Here is a tiny trained network, its code and every weight. The questions are about switching its units off for an input and a target symbol, where a switched-off unit gives its printed mean instead of its output.

import numpy as np


def w(rows, s, z=0):
    codes = np.array(rows[::2]) - 128.0
    scale = np.full(codes.shape[1], s)
    scale[-1] = z or s
    return codes * scale


def f(y):
    return y / 2 * (1 + np.tanh(0.7978845608 * (y + 0.044715 * y**3)))


def softmax(a):
    e = np.exp(a - a.max(-1, keepdims=True))
    return e / e.sum(-1, keepdims=True)


def log_softmax(a):
    a = a - a.max(-1, keepdims=True)
    return a - np.log(np.exp(a).sum(-1, keepdims=True))


def net(x, mask):
    ids = ['ΘΠδζημξτω'.index(c) for c in x.split()]
    T = len(ids)
    res = E[ids] + P[:T]
    q, k, v = (res @ M[0].T for M in (Q, K, V))
    z = softmax(np.where(np.tri(T) > 0, q @ k.T / 4**0.5, -1e9)) @ v
    res = res + np.where(mask[0], z, O[0][:, -1]) @ O[0][:, :-1]
    y = f(res @ A[0][:, :-1].T + A[0][:, -1])
    res = res + np.where(mask[1:9], y, B[0][:, -1]) @ B[0][:, :-1]
    return log_softmax(res[-1] @ U[:, :-1].T + U[:, -1])


Q, K, V, O, A, B = {}, {}, {}, {}, {}, {}
E = w([
[123,175,68,135,122,133,218],'Θ',
[142,111,193,79,40,164,122],'Π',
[168,131,192,115,153,163,101],'δ',
[82,189,124,161,137,175,180],'ζ',
[151,54,249,117,60,90,98],'η',
[92,97,221,96,168,108,142],'μ',
[110,78,197,64,105,88,166],'ξ',
[167,87,182,93,206,71,141],'τ',
[207,105,150,74,91,137,130],'ω',
],0.02)
P = w([
[55,228,61,110,172,110,10],'0',
[195,20,137,125,112,160,240],'1',
[202,181,161,106,142,152,224],'2',
[173,204,169,45,120,95,159],'3',
[95,47,105,157,127,91,112],'4',
[50,162,58,46,138,107,132],'5',
[37,153,124,2,31,92,169],'6',
],0.0086)
Q[0] = w([
[151,55,58,244,197,159,97],'H1',
[151,154,171,88,112,170,144],'H1',
[47,164,6,152,141,133,82],'H1',
[105,109,80,202,122,121,111],'H1',
],0.015)
K[0] = w([
[126,12,103,180,161,210,170],'H1',
[102,171,128,88,140,82,101],'H1',
[194,133,215,160,145,180,254],'H1',
[160,45,150,151,100,158,213],'H1',
],0.014)
V[0] = w([
[208,136,64,147,172,167,111],'H1',
[125,160,202,193,152,233,107],'H1',
[162,78,145,160,226,36,72],'H1',
[85,128,118,113,249,140,186],'H1',
],0.013)
O[0] = w([
[64,220,207,13,113,224,123,5],'H1',
[215,191,226,145,73,20,144,23],'H1',
[105,127,66,60,103,67,30,44],'H1',
[6,158,71,141,43,70,145,38],'H1',
],0.012,0.0032)
A[0] = w([
[78,189,139,240,44,110,173,93],'N1',
[98,118,80,227,114,60,144,106],'N2',
[125,104,140,131,153,108,125,154],'N3',
[158,20,178,117,119,127,87,167],'N4',
[172,142,225,94,50,115,82,29],'N5',
[120,140,104,161,160,74,165,58],'N6',
[86,174,89,193,171,198,230,82],'N7',
[103,188,62,255,95,136,203,2],'N8',
],0.0082,0.0081)
B[0] = w([
[218,187,51,49,152,128,158,187],'N1',
[109,204,130,134,64,180,86,210],'N2',
[172,143,118,145,127,139,121,155],'N3',
[112,206,85,121,165,156,89,250],'N4',
[25,77,147,159,176,119,142,199],'N5',
[151,134,159,145,117,109,73,147],'N6',
[158,107,173,152,33,187,92,187],'N7',
[126,55,115,51,254,80,38,166],'N8',
],0.0099,0.014)
U = w([
[101,128,94,74,171,192,165,88],'Θ',
[168,76,208,143,61,76,113,231],'Π',
[134,195,76,137,108,107,255,158],'δ',
[189,207,160,125,31,116,106,3],'ζ',
[152,167,109,220,136,134,214,177],'η',
[121,118,77,85,104,104,148,31],'μ',
[189,55,127,130,107,94,89,68],'ξ',
[69,175,9,212,130,154,230,227],'τ',
[134,153,136,172,18,173,205,173],'ω',
],0.0062,0.0061)

Each question gives the input, a string of symbols that net reads in full, and the target symbol t.
The units are the heads (4 rows each of Q, K, V and O) and the neurons (one row each of A and B). Each row of codes is followed by its name. A weight is (code - 128) times the scale printed after its matrix; where a second scale follows, it is the last column's (O, A, B and U).
mask holds one flag per unit, heads first, then neurons. A switched-off unit (its flag False) gives its mean, the last column of its rows in O or B, instead of its output. The means were averaged over made-up inputs and are rounded, as every weight is.
A unit's drop is (log p(t) with every unit on - log p(t) with that unit switched off) / (log p(t) with every unit on - log p(t) with every unit switched off).
The circuit of an input: a set's keep is (log p(t) with only the set's units on - log p(t) with every unit switched off) / (log p(t) with every unit on - log p(t) with every unit switched off). Starting from all 9 units, units are removed one at a time, each time the one whose removal leaves the highest keep (on an exact tie, the one counted first), for as long as the keep stays at least 0.8.
units of the circuit, in order: the units of the circuit, biggest drop first
top k neurons: the k neurons with the biggest drops, biggest first
drop when u is switched off: that unit's drop, to one decimal
input ξ ω μ ω ω η, target τ: units of the circuit, in order => (H1, N4)
input δ ξ ξ τ, target Π: units of the circuit, in order => (H1, N5)
input Θ ξ Π Θ ω δ, target ω: top neuron => (N7)
input ζ ζ δ δ τ, target δ: top 2 neurons => (N1, N7)
input ζ ω ξ Π ω η ξ, target δ: units of the circuit, in order => (H1, N1)
input δ δ ξ ω ξ Θ, target ξ: units of the circuit, in order => (N8, H1, N7)
input Π ξ ω ω, target η: units of the circuit, in order => (H1, N4)
input δ Θ Θ, target δ: units of the circuit, in order => (H1, N1, N7)
input μ ξ ξ ω ω ζ ω, target ζ: units of the circuit, in order => (H1, N2)
input Θ ω ξ ω δ ζ, target ξ: top 3 neurons => (N8, N7, N4)
input ζ δ ξ ω ξ, target δ: units of the circuit, in order => (N1, H1)
input δ ω ω ω ω Π, target Π: top 2 neurons => (N5, N4)
input ζ Π δ, target δ: units of the circuit, in order => (N1, H1)
input ζ ζ δ ω ξ Π Π, target δ: units of the circuit, in order => (H1, N1)
input ω ω δ ω Θ η, target Θ: top neuron => (N4)
input μ ω δ, target ζ: top 2 neurons => (N2, N5)
input τ ζ ζ ξ ω Θ, target ζ: top 3 neurons => (N7, N1, N2)
input δ ω δ ω ξ δ, target Π: top 3 neurons => (N4, N5, N1)
input Π ξ δ Θ, target Π: top 2 neurons => (N7, N8)
input τ Θ ω ξ, target μ: units of the circuit, in order => (H1)
input ξ ω ξ η Θ ξ, target τ: drop when N4 is switched off => 0.0
input ξ μ μ, target τ: drop when H1 is switched off => 1.0
input ω ω δ, target Θ: drop when H1 is switched off => 1.7
